The symbols move the points like this.
j804: &>j265, @>j895, $>j405, *>j11, %>-, ^>j669
j846: &>j161, @>j11, $>j852, *>-, %>j971, ^>-
j669: &>j172, @>j305, $>j804, *>-, %>-, ^>j312
j752: &>-, @>j789, $>j514, *>-, %>j399, ^>j694
j701: &>-, @>j900, $>-, *>-, %>j727, ^>j304
j964: &>j268, @>j804, $>j661, *>j846, %>-, ^>j241
j900: &>-, @>j559, $>-, *>-, %>j286, ^>j844
j852: &>j282, @>j969, $>j744, *>-, %>j345, ^>j846
j712: &>j698, @>j534, $>j772, *>-, %>j11, ^>-
j531: &>-, @>j304, $>j177, *>-, %>j864, ^>j720
j744: &>j760, @>j233, $>j639, *>-, %>j186, ^>j852
j304: &>-, @>j844, $>j701, *>-, %>j319, ^>j788
j243: &>j622, @>j399, $>j532, *>-, %>j396, ^>j534
j124: &>j514, @>j760, $>j29, *>-, %>j641, ^>j399
j186: &>j744, @>j241, $>j767, *>-, %>-, ^>j345
j532: &>j134, @>j124, $>j832, *>-, %>j172, ^>j243
j661: &>j779, @>j405, $>j175, *>j852, %>-, ^>j964
j607: &>j534, @>j888, $>j396, *>-, %>j809, ^>-
j641: &>j124, @>j744, $>j975, *>-, %>j305, ^>j17
j868: &>j286, @>j476, $>-, *>j915, %>j213, ^>j316
j671: &>j844, @>j335, $>j286, *>j402, %>j316, ^>j832
j282: &>j789, @>j772, $>j760, *>-, %>j852, ^>j161
j469: &>j720, @>j502, $>j864, *>j694, %>j639, ^>j760
j454: &>j17, @>j345, $>j305, *>-, %>-, ^>j193
j402: &>-, @>j622, $>j438, *>-, %>j772, ^>j698
j888: &>j363, @>j846, $>j17, *>-, %>j193, ^>-
j639: &>j469, @>j268, $>j112, *>j363, %>j767, ^>j744
j718: &>-, @>j869, $>j844, *>-, %>j832, ^>j134
j241: &>j233, @>j669, $>j964, *>-, %>-, ^>j573
j172: &>j532, @>j641, $>j265, *>-, %>j669, ^>j396
j83: &>j112, @>j661, $>j337, *>j17, %>-, ^>j767
j694: &>-, @>j719, $>j752, *>-, %>j363, ^>-
j233: &>j915, @>j172, $>j268, *>-, %>j241, ^>j969
j213: &>j868, @>j544, $>-, *>j233, %>-, ^>j405
j161: &>j719, @>j712, $>j282, *>-, %>j846, ^>-
j557: &>j559, @>j257, $>-, *>j134, %>j476, ^>j335
j112: &>j864, @>j779, $>j885, *>j399, %>j83, ^>j639
j751: &>j727, @>j868, $>-, *>j760, %>j175, ^>j779
j622: &>-, @>j752, $>j134, *>-, %>j243, ^>j831
j831: &>-, @>j694, $>j622, *>-, %>j534, ^>-
j363: &>j694, @>j161, $>j399, *>-, %>j888, ^>-
j544: &>j476, @>j337, $>-, *>j172, %>-, ^>j394
j809: &>j607, @>j193, $>j312, *>-, %>-, ^>-
j17: &>j399, @>j852, $>j641, *>-, %>j454, ^>j888
j727: &>j701, @>j286, $>-, *>j529, %>j751, ^>j319
j779: &>j319, @>j316, $>j751, *>j282, %>j661, ^>j268
j438: &>-, @>j134, $>j788, *>-, %>j915, ^>j402
j767: &>j639, @>j964, $>j83, *>j888, %>-, ^>j186
j405: &>j316, @>j394, $>j213, *>j969, %>-, ^>j804
j772: &>j402, @>j243, $>j915, *>-, %>j969, ^>j712
j895: &>j975, @>j767, $>j394, *>j607, %>-, ^>j305
j869: &>-, @>j720, $>j442, *>-, %>j29, ^>j514
j786: &>j335, @>j112, $>j476, *>j243, %>j394, ^>j975
j529: &>-, @>j438, $>j720, *>-, %>j760, ^>j789
j969: &>j772, @>j396, $>j233, *>-, %>j573, ^>j11
j134: &>-, @>j514, $>j718, *>-, %>j532, ^>j622
j319: &>j304, @>j671, $>j727, *>j789, %>j779, ^>j502
j305: &>j641, @>j186, $>j895, *>-, %>-, ^>j454
j719: &>-, @>j698, $>j789, *>-, %>j161, ^>-
j268: &>j502, @>j265, $>j779, *>j161, %>j964, ^>j233
j559: &>-, @>j177, $>-, *>-, %>j557, ^>j442
j975: &>j29, @>j639, $>j786, *>j534, %>j895, ^>j641
j175: &>j751, @>j213, $>-, *>j744, %>-, ^>j661
j257: &>j177, @>j727, $>-, *>j514, %>j885, ^>j864
j337: &>j885, @>j175, $>-, *>j641, %>-, ^>j83
j476: &>j557, @>j885, $>-, *>j532, %>j544, ^>j786
j286: &>j900, @>j557, $>-, *>j438, %>j868, ^>j671
j514: &>-, @>j529, $>j869, *>-, %>j124, ^>j752
j720: &>-, @>j788, $>j531, *>-, %>j469, ^>j529
j971: &>j846, @>j217, $>j345, *>-, %>-, ^>-
j832: &>j718, @>j29, $>j671, *>j698, %>j265, ^>j532
j844: &>-, @>j442, $>j900, *>-, %>j671, ^>j718
j885: &>j257, @>j751, $>-, *>j124, %>j337, ^>j112
j698: &>-, @>j831, $>j402, *>-, %>j712, ^>-
j442: &>-, @>j531, $>j559, *>-, %>j335, ^>j869
j177: &>-, @>j701, $>-, *>-, %>j257, ^>j531
j502: &>j788, @>j832, $>j319, *>j719, %>j268, ^>j915
j335: &>j442, @>j864, $>j557, *>j622, %>j786, ^>j29
j265: &>j832, @>j975, $>j316, *>j712, %>j804, ^>j172
j11: &>j712, @>j607, $>j969, *>-, %>j217, ^>-
j345: &>j852, @>j573, $>j186, *>-, %>-, ^>j971
j788: &>-, @>j718, $>j304, *>-, %>j502, ^>j438
j789: &>-, @>j402, $>j529, *>-, %>j282, ^>j719
j29: &>j869, @>j469, $>j335, *>j831, %>j975, ^>j124
j316: &>j671, @>j786, $>j868, *>j772, %>j405, ^>j265
j312: &>j396, @>j454, $>j669, *>-, %>-, ^>j809
j396: &>j243, @>j17, $>j172, *>-, %>j312, ^>j607
j864: &>j531, @>j319, $>j257, *>j752, %>j112, ^>j469
j915: &>j438, @>j532, $>j502, *>-, %>j233, ^>j772
j399: &>j752, @>j282, $>j124, *>-, %>j17, ^>j363
j534: &>j831, @>j363, $>j243, *>-, %>j607, ^>-
j573: &>j969, @>j312, $>j241, *>-, %>-, ^>j217
j760: &>j529, @>j915, $>j469, *>-, %>j744, ^>j282
j394: &>j786, @>j83, $>j544, *>j396, %>-, ^>j895
j217: &>j11, @>j809, $>j573, *>-, %>-, ^>-
j193: &>j888, @>j971, $>j454, *>-, %>-, ^>-

The rows follow the links: the fewer symbols apart two points are, the more alike their rows tend to be.

Each row is also shifted at random along 4 hidden directions that mean nothing.

Each row, then its point:
[ -92,   16,    5,    3,    1,  -21,   21,   -3,   -8,  -21,    1,  -25,   18,    0,   -3,    0,   -9,  -16,    0,  -17,   26,   16,   -8,    4,  -38,   -3,    6,    6,   39,    5,  -15,  -10,   -2,   -3,   -1,  -21,   23,  -11,  -16,    0,  -17,   14,  -17,  -22,    8,  -24,   -9,   -4,   -9,    0,  -11,   -9,  -16,   -2,    1,    1,  -24,   32,   19]; point j286
[   2,    2,   17,  -20,  -19,   13,    4,    8,   45,   44,  -65,  -24,   38,   16,   57,   33,  -45,   49,   28,  -20,    2,   37,  -11,  -52,    5,   15,   34,   19,   30,  -33,  -20,   41,  -12,  -15,  -24,  -24,  -19,   23,   11,   -7,   19,   46,   -5,   12,  -29,   -6,   12,  -38,  -37,  -39,  -64,  -22,  -13,   -5,   26,    8,   13,   -9,  -14]; point j544
[ -80,   35,    0,   30,   31,    8,  -16,   -9,  -27,  -25,   18,   48,  -13,   -7,    8,  -15,   23,   -2,    3,   25,  -31,    2,   -2,  -15,   18,   -8,    9,    1,    6,   39,   81,   25,  -12,  -47,    9,  -10,   25,   18,   -6,   12,   11,   12,   46,   27,    8,   44,   15,  -30,   -8,   12,    9,    4,  -21,  -16,   20,  -11,  -13,  -38,  -11]; point j573
[  -4,    0,    5,   -7,    9,   -9,   40,   -5,   18,   30,   11,    2,  -66,    2,  -31,   43,   22,    7,  -10,  -12,   11,  -30,    4,   22,   22,   34,   24,  -43,   -9,  -39,  -71,  -42,   10,   26,   16,   11,   13,    3,    4,   -6,  -31,  -23,  -32,    0,   19,   22,   24,  -36,   10,  -31,   35,   21,   58,   41,  -50,  -48,   46,   -4,    5]; point j402
[ -84,    7,    0,  -13,   -7,  -35,   -5,  -13,  -29,  -44,   39,    6,   35,  -39,    0,  -45,  -14,  -38,  -54,   23,    7,    0,   -1,   34,  -22,  -41,  -42,   40,   22,   56,   33,   -8,   -5,  -28,   -2,  -18,   26,  -10,  -23,    8,    3,    6,   19,  -46,    1,  -30,  -17,   47,   -1,   63,    6,    1,  -15,  -13,   20,    9,  -21,   19,   50]; point j844
[  20,   15,  -26,   45,   31,  -27,  -42,  -24,  -41,  -76,   74,   53,  -24,  -21,  -66,  -47,   59,  -47,  -51,   40,  -33,  -52,   18,   35,    2,  -46,  -66,  -25,  -22,   73,   99,  -20,   -4,   11,    5,   35,  -12,  -26,    4,   31,  -30,  -41,   36,   20,   67,   17,  -21,   60,   75,   91,   94,   -4,  -42,    3,  -29,  -13,  -27,   23,   34]; point j161
[-172,   22,  -18,   38,   18,   26,   17,   21,  -29,  -28,   40,   -2,  -15,    8,  -39,   -8,   74,  -21,   22,  -18,    2,  -20,  -16,  -16,  -43,  -19,    6,  -25,  -49,  -20,   -4,  -43,   10,   61,   15,   56,   35,  -26,  -29,  -12,  -30,  -48,   -4,  -16,   42,   28,    5,   21,   24,   24,   10,   27,   40,  -23,    2,   13,  -40,   -6,  -37]; point j233
[ -62,   14,  -21,   19,   -7,  -29,   -2,    7,   -6,  -15,   10,  -21,   15,  -37,   15,  -24,   12,  -33,  -25,   21,   -2,    1,  -38,   25,   -1,  -45,  -39,   40,  -16,   54,   19,   11,  -35,  -33,  -28,  -24,   12,    6,   -3,   -6,    0,   -9,  -11,  -12,   -9,  -32,  -11,   25,  -29,   43,    8,   45,    0,  -14,    6,    1,    2,  -30,   -3]; point j514
[  54,  -38,   -1,  -37,  -13,   13,   36,    8,    2,    2,   12,  -25,   30,  -12,   14,    4,   -8,  -10,  -21,    8,   11,   -8,    9,   33,  -18,  -15,    1,   -9,  -23,  -29,  -64,  -24,   30,   33,   17,   13,   31,  -14,  -42,  -16,  -15,  -19,   -8,  -60,  -14,  -23,   -1,   26,  -13,   -2,  -42,   22,   44,  -11,   15,   21,   -2,    7,   13]; point j788
[ -25,   38,    9,    8,   13,   -6,  -46,   -6,  -40,  -56,   49,   30,  -55,  -12,  -67,  -46,   36,  -12,  -17,    3,  -25,  -14,   18,   14,   10,    0,  -22,   -8,    2,   61,   60,  -13,    0,    0,    6,   15,   -3,  -18,   33,   23,   12,  -22,   20,    8,   35,   43,  -15,   11,   52,   27,   69,   -5,  -23,   17,  -25,  -19,  -23,   30,    4]; point j607
[  23,  -26,  -22,  -19,  -11,   -2,   20,   -4,    8,    6,   19,  -10,   28,  -13,   -3,   -1,    0,   -7,  -18,   17,   18,  -30,    1,   21,  -16,  -33,  -27,    0,  -35,  -26,  -38,  -27,    8,   37,    3,   21,   -2,  -16,  -36,  -11,  -19,  -33,  -10,  -28,   13,  -34,   -8,   53,   19,   28,  -15,   23,   30,   -6,  -11,   12,   11,   10,   14]; point j720
[  93,   18,   16,  -19,  -27,   21,  -27,    3,    8,    7,  -30,  -27,   13,    7,    3,    7,    6,   30,    8,  -40,  -35,    4,  -15,  -28,   12,    6,   41,  -43,  -43,  -59,  -45,   13,  -17,   58,  -28,   11,  -28,    5,   23,    6,  -28,   -8,   -6,  -46,   12,   32,    0,  -15,   51,   -8,  -24,  -22,    2,   -1,    3,   -9,    5,   34,  -32]; point j454
[  -3,    2,   -8,   27,   16,  -13,   22,   -9,   12,    2,  -18,   -9,   44,    7,   29,    8,   16,  -38,   16,    6,   16,    3,  -10,   21,   -7,  -35,  -20,   -4,  -23,   19,  -37,   18,   -7,   36,  -22,   22,    9,   30,  -36,  -12,  -25,  -10,    8,    3,   14,  -19,   13,   -2,  -18,   -4,  -14,  -10,  -26,  -11,   44,  -20,   16,  -54,  -25]; point j282
[  -3,  -13,   -9,   24,   12,   21,   29,   21,  -20,  -22,   38,  -19,  -25,    2,  -41,   14,   50,  -26,   19,  -12,    2,  -33,    5,   13,  -29,  -15,   11,  -29,  -44,  -31,  -35,  -50,   20,   50,   21,   27,   28,  -33,  -24,   -9,  -38,  -38,  -16,  -36,   27,   11,   -2,    8,   21,   -6,   14,   26,   41,   -8,  -14,   -5,  -29,   15,  -13]; point j915
[ -39,  -21,  -11,   13,    1,   28,    2,   19,  -30,  -26,   36,   11,   13,    8,  -18,  -22,   35,  -16,   10,   18,   -8,  -13,   14,    4,  -42,   -8,    2,   -7,  -27,   -8,   17,  -20,   28,   26,   35,   37,   27,  -38,  -31,   -4,    8,  -23,   28,  -17,    9,   13,  -13,   38,   16,   30,  -11,   14,    3,  -31,   12,   41,  -42,   14,   -2]; point j268
[-155,   39,   -1,  -17,   -3,  -26,   -8,   -7,  -27,  -43,   42,    2,  -20,  -25,  -59,  -37,   46,  -29,  -50,  -10,   -8,  -27,  -18,   28,  -14,  -12,  -33,  -32,  -30,  -11,  -63,  -47,   11,   63,   -3,   51,   11,   -5,   -1,    5,  -24,  -56,  -14,  -48,   44,   26,  -16,   50,   60,   29,   23,   25,   41,   25,  -22,  -30,   25,   38,    4]; point j831
[  81,  -19,   37,  -34,  -10,    6,   34,   -1,   18,   37,  -36,    4,   27,   -2,   34,   17,  -33,   -6,  -11,   16,   16,   20,   10,   53,   30,   23,    7,   11,    5,   -8,  -76,   10,   30,    2,   11,    8,   27,   36,  -19,  -18,   17,   18,    5,  -11,  -38,   -9,   13,  -26,  -46,  -54,  -31,    0,   17,   27,   35,  -19,   54,  -55,   -7]; point j698
[-110,  -10,  -21,   -1,   36,  -17,   41,  -12,   33,   38,    9,   27,  -62,   10,  -18,   41,   -7,   17,   -6,   14,   34,  -19,   10,    5,   13,   33,    7,  -13,   42,    0,    1,  -31,  -12,  -46,   20,  -24,    8,    3,    3,   -4,   -6,    0,  -29,   54,   -3,   -1,   20,  -36,  -26,  -29,   42,   22,   44,   42,  -58,  -17,   33,   -7,   35]; point j701
[-184,   45,  -24,    1,  -14,   16,  -26,   20,   10,   19,  -11,   -6,  -26,    2,   -4,   11,   52,   34,   29,  -39,   -2,   -7,  -42,  -52,    0,   11,   15,   -2,  -42,  -49,  -27,   -8,  -29,   40,  -20,   26,  -20,    3,   14,   -7,   -9,  -35,  -20,    7,   14,   34,   -1,    8,   22,   13,  -18,   31,   36,    1,  -14,   -3,   15,   -4,  -59]; point j305
[ -33,  -17,  -29,   22,   23,  -11,   23,  -11,   36,   34,  -19,    6,  -35,   33,  -20,   52,  -14,   18,   24,   -6,   38,  -22,   12,  -21,  -14,   11,    4,  -36,   28,  -40,  -10,  -25,  -11,   15,    9,   -1,  -31,  -13,    2,    5,  -33,   -3,  -38,   49,   32,  -31,   16,  -14,    8,   -8,   22,  -13,    1,   21,  -50,   -9,   13,   18,   24]; point j257
[  43,   -1,    1,  -15,  -24,   15,  -39,   12,   -6,    4,  -12,   -6,   26,   -9,   17,  -21,   -8,   26,    1,    3,  -33,    6,   -4,  -31,    2,   -1,    1,   14,  -23,  -17,   32,   22,   -8,   -1,  -11,   -2,  -20,  -10,    9,    1,   24,    9,   24,  -17,  -13,   10,  -10,   24,   17,   23,  -21,   -3,   -4,  -32,    4,   30,  -19,    7,  -13]; point j895
[  32,   10,   17,  -10,  -13,  -23,   23,    5,   -2,   -6,   -8,  -31,   10,  -20,    4,   -2,  -11,  -28,  -24,  -11,   10,   10,  -11,   39,    2,  -12,   13,    9,   -3,    9,  -53,   -3,   -2,    0,   -7,  -17,   28,   22,    1,   -2,  -12,   10,  -18,  -53,  -11,   -9,    7,  -18,  -18,  -17,  -17,   12,   21,   13,   17,  -28,   19,  -14,    4]; point j622
[  60,  -18,   -5,  -23,  -12,   21,  -10,  -14,   22,   35,  -25,   18,    5,   19,   20,   18,  -19,   47,   20,    3,  -16,   -9,   19,  -40,    7,   25,   12,  -26,    3,  -50,   11,    9,   13,   10,    4,   12,  -35,    3,    0,   10,    2,   15,   16,   27,   -3,   16,    6,   -9,   15,   -5,  -22,  -17,    1,   -3,  -11,   12,    0,    9,   11]; point j83
[   2,  -32,   28,  -54,  -12,    9,   58,   -4,   37,   57,  -38,  -20,   44,   16,   59,   35,  -41,    6,    1,    0,   37,   20,    3,   41,    4,   25,   22,   11,   23,  -51, -112,   -6,   30,   11,   18,    6,   28,   23,  -51,  -36,   15,   18,  -21,  -18,  -41,  -34,   20,  -20,  -54,  -65,  -65,    0,   34,   24,   39,    0,   59,  -35,   14]; point j304
[  60,  -33,   19,  -15,    5,   29,   15,    2,   -7,   -6,   -8,    6,   45,   27,   13,   -4,  -23,    2,   15,    3,    3,   17,   37,    3,  -39,    5,   16,  -17,   20,  -25,  -15,   -1,   42,   31,   22,   25,   23,  -18,  -32,   -7,    0,   27,   29,  -20,   10,  -12,   -3,   12,    3,  -16,  -40,  -34,  -13,  -25,   36,   25,  -21,   19,   19]; point j779
[ -72,   -9,  -17,   25,   18,  -13,   31,    8,   -1,   12,   24,   11,  -42,  -17,  -12,   26,   20,   -9,   -7,   27,   24,  -27,   -5,   24,   19,   10,    3,   18,   -1,   22,   15,  -19,   -8,  -43,   24,  -24,   29,    5,   -6,   -4,    6,  -12,  -12,   21,  -14,    1,   17,  -14,  -31,   -4,   37,   44,   49,   15,  -32,  -17,   33,  -24,    2]; point j438
[  54,   13,   39,  -31,  -22,   -6,   -2,    7,  -14,   -5,  -17,  -30,   12,    2,  -11,  -14,    2,   -5,   -4,  -27,    8,   32,   -2,   34,   -4,   14,   10,  -14,   -5,  -13,  -97,   -9,   24,   56,   -8,   30,   17,    7,   -1,  -10,    2,   -7,   -8,  -49,    0,    7,   -8,   -1,   10,  -42,  -19,  -20,    4,   23,   32,  -21,   18,    9,  -15]; point j534
[ 127,  -12,   11,    0,  -15,   25,  -44,   13,  -43,  -43,   41,   11,  -11,  -16,  -22,  -34,   -8,   10,  -20,   13,  -45,    4,   32,  -14,    4,    0,    8,   19,   -3,   32,  111,   24,    4,  -52,   21,  -35,    1,  -33,   26,   25,   21,   10,   43,  -14,  -11,   24,  -21,   14,   24,   36,   22,   -1,  -21,  -37,  -17,   28,  -56,   44,   14]; point j804

Start here and follow the symbols in turn, left to right. Where do you end up?
Answers are names.
[  13,   10,   -1,    5,   -7,   39,    4,   18,  -23,  -14,   16,   -2,   33,   -8,   11,   -8,   23,   -4,   16,   -8,  -33,    3,    1,  -16,  -18,  -15,   28,  -22,  -45,  -30,    2,    4,    8,   27,    4,   20,   38,  -11,  -32,   -3,  -17,   -5,   24,  -55,   -1,   31,   11,    1,    5,   13,  -40,    9,   13,  -35,   33,   14,  -29,   -1,  -14]
^ ^ & @ -> j607
[ -36,   19,   12,   32,    0,   -6,  -15,   29,  -44,  -35,   19,  -11,   13,  -26,   -3,  -25,   22,  -23,   13,    1,   -8,   31,  -19,   -3,  -16,  -24,    3,   49,   -8,   68,   53,   17,  -10,  -40,   -4,  -20,   39,   -7,    2,    0,   21,    3,    9,  -19,  -14,   11,  -16,    1,  -25,   19,   -2,   17,  -28,  -41,   41,   24,  -45,  -13,  -28]
& % ^ -> j396
[  -2,   22,   16,   -9,  -13,    3,  -30,   -4,    2,   -9,  -20,   -7,   17,   -1,   -3,  -19,   10,   -9,    8,  -27,  -18,   13,  -15,    9,   -3,  -17,  -18,    4,  -18,    2,  -53,   17,    4,   55,  -27,   39,  -11,   12,   12,    1,    2,   -2,    6,  -18,    6,   13,   -7,   15,   31,   -3,  -18,  -24,  -18,    6,   37,  -12,   11,   -7,  -31]
$ & @ ^ $ -> j282
[   8,  -22,   -1,    1,    9,   -6,   44,   -1,   17,   15,   -5,   -6,   13,   29,    6,   27,  -19,   -5,   19,   -3,   31,    7,   14,   -2,  -17,   11,   35,  -20,   22,  -16,  -23,  -18,   14,   -5,   21,  -12,   20,   -4,  -27,   -6,  -25,   22,  -17,    2,    1,  -25,   15,  -26,  -14,  -30,  -20,  -20,    2,   -1,   -6,   -2,   -9,   12,   27]
^ % $ & ^ -> j319
[  92,  -38,  -19,  -14,    5,   -7,   17,  -18,   22,    7,    6,    2,   16,   -3,    6,   11,  -30,  -10,  -32,   28,   13,  -20,   22,   22,    4,   -9,  -15,  -11,    9,  -14,  -11,  -10,    6,   -9,    6,   -5,  -13,   -7,  -17,   -1,  -16,    5,    0,    5,    1,  -40,   -1,   20,   12,   17,    7,    1,    4,    2,  -17,    8,   14,   12,   46]
% $ * % -> j124
[-116,   28,    2,    3,    8,   14,   -3,   -3,   11,   23,  -23,   11,   26,    8,   36,   10,   32,    8,   30,   -6,  -19,   -4,  -27,  -35,    9,  -12,    9,  -18,  -24,  -35,  -24,   31,  -18,   34,  -17,   33,    0,   24,  -20,  -11,  -17,    6,    9,    5,   16,   32,   23,  -12,    2,    1,  -38,    5,   -5,  -11,   46,   -8,   19,  -48,  -44]
& @ $ @ -> j172
[  59,    2,    1,   15,  -25,   10,  -11,   30,   -3,   -8,  -22,  -41,   42,    0,   12,   -2,    9,   -8,   30,  -14,  -13,   25,  -31,  -19,  -18,  -25,    1,   20,  -29,    6,   -8,   20,  -17,   14,  -34,   -7,   -5,   -6,    6,   -9,   -4,   -1,   -8,  -26,  -14,  -12,  -11,    9,   -8,    8,  -30,   11,  -20,  -27,   33,   21,  -23,  -12,  -46]
$ @ & & % -> j469
[ -55,  -24,    5,  -36,    2,   13,   30,    2,    3,    1,   -2,   -2,   28,   24,    2,    6,   -4,   -6,   -1,  -11,   27,   -4,   23,   17,  -40,   10,   11,  -30,    5,  -49,  -77,  -37,   37,   59,   22,   44,   19,  -14,  -47,  -25,  -15,   -2,    1,  -30,   16,  -16,    1,   25,    4,  -20,  -35,  -18,   14,    6,   16,   15,  -11,   18,   24]
% * $ @ & -> j438
[ 102,  -28,    1,   -3,   -1,   36,  -15,    6,  -33,  -19,   23,   19,   12,  -10,    5,  -21,   -8,   17,   -3,   22,  -33,   -4,   36,  -13,   -5,    8,   20,    0,  -17,    8,   75,   16,   16,  -30,   28,  -10,    9,  -18,   -4,   10,   21,   10,   42,   -6,  -15,   20,   -1,   12,    7,   14,  -13,   -5,  -11,  -29,    8,   32,  -46,   15,   10]
& $ * $ % -> j744
[ -33,   -1,   -9,    0,  -27,    6,   18,   21,   28,   29,  -34,  -62,    0,   12,   -7,   27,   24,    5,   40,  -44,   24,    4,  -47,   -7,  -20,   -2,    0,    3,  -37,  -45, -101,  -22,  -16,   60,  -26,   14,  -23,   -7,   16,  -23,  -19,  -20,  -60,  -20,   -6,  -16,  -16,    7,   -6,  -35,  -23,   25,   37,   11,   -2,    0,   14,   -6,  -47]
& ^ % ^ -> j363
[-103,   49,   -8,    6,   -4,   -7,  -22,   -4,   26,   29,  -21,  -22,  -53,   23,  -41,   21,   39,   30,   28,  -58,   -1,  -12,  -41,  -33,    3,   24,    8,  -37,  -22,  -55,  -80,  -24,  -26,   73,  -28,   35,  -41,    4,   38,    5,  -37,  -32,  -47,    8,   43,   22,   -2,   -9,   45,  -25,   18,   -4,   25,   33,  -31,  -39,   21,   12,  -42]
$ $ * -> j534
[-139,   23,    8,  -11,   -5,  -10,  -31,   -2,    5,   25,  -44,   31,   35,  -11,   70,  -16,  -33,   22,   11,   22,    8,   42,  -23,  -22,   18,   -1,  -20,   76,   48,   42,   63,   65,  -20,  -66,  -20,  -32,  -12,   36,    6,   -4,   69,   49,   32,   52,  -44,   -5,    4,   -5,  -58,    5,  -46,  -10,  -56,  -16,   50,   19,    8,  -60,  -13]
* & @ $ @ -> j760
[-124,   -6,   -2,  -13,    2,    2,   -7,   11,   -7,   10,   29,   -6,  -71,    0,  -49,   -2,   14,   19,   14,  -18,   37,   -3,  -11,    9,   -7,   37,   -5,   26,   13,   -1,  -22,  -48,    9,    3,   28,   11,   -7,  -21,   29,   -9,   32,  -33,  -37,   16,   -1,    5,  -17,   16,    6,   -6,   31,   29,   42,   25,  -35,   16,   -3,   24,   -9]
@ % $ -> j786
[ -61,   13,  -21,   21,   -8,   35,  -14,    3,   -8,   -1,   -1,    9,   28,   -6,   17,   -6,   32,    6,   22,   -2,  -36,  -14,  -15,  -39,    2,  -23,    2,  -12,  -48,  -24,   23,   10,  -21,   18,   -9,   15,    4,   -4,  -18,   -3,  -10,  -17,   18,  -11,    6,   19,    8,    7,   10,   23,  -20,   18,   10,  -29,   20,   12,  -15,  -24,  -34]
$ * & % -> j888
[ -27,   36,   23,   21,    7,   -6,  -26,    0,  -37,  -45,   16,   21,   21,  -31,    9,  -33,   10,  -13,   -9,    5,  -44,   26,  -13,  -11,    9,  -20,    0,   20,    2,   56,   80,   42,   -9,  -42,  -12,  -23,   27,   15,    9,   14,   19,   16,   43,   -8,   -5,   40,    4,  -20,   -9,   10,   -5,   -8,  -45,  -27,   35,  -14,  -20,  -18,   -4]
^ $ ^ @ $ -> j454
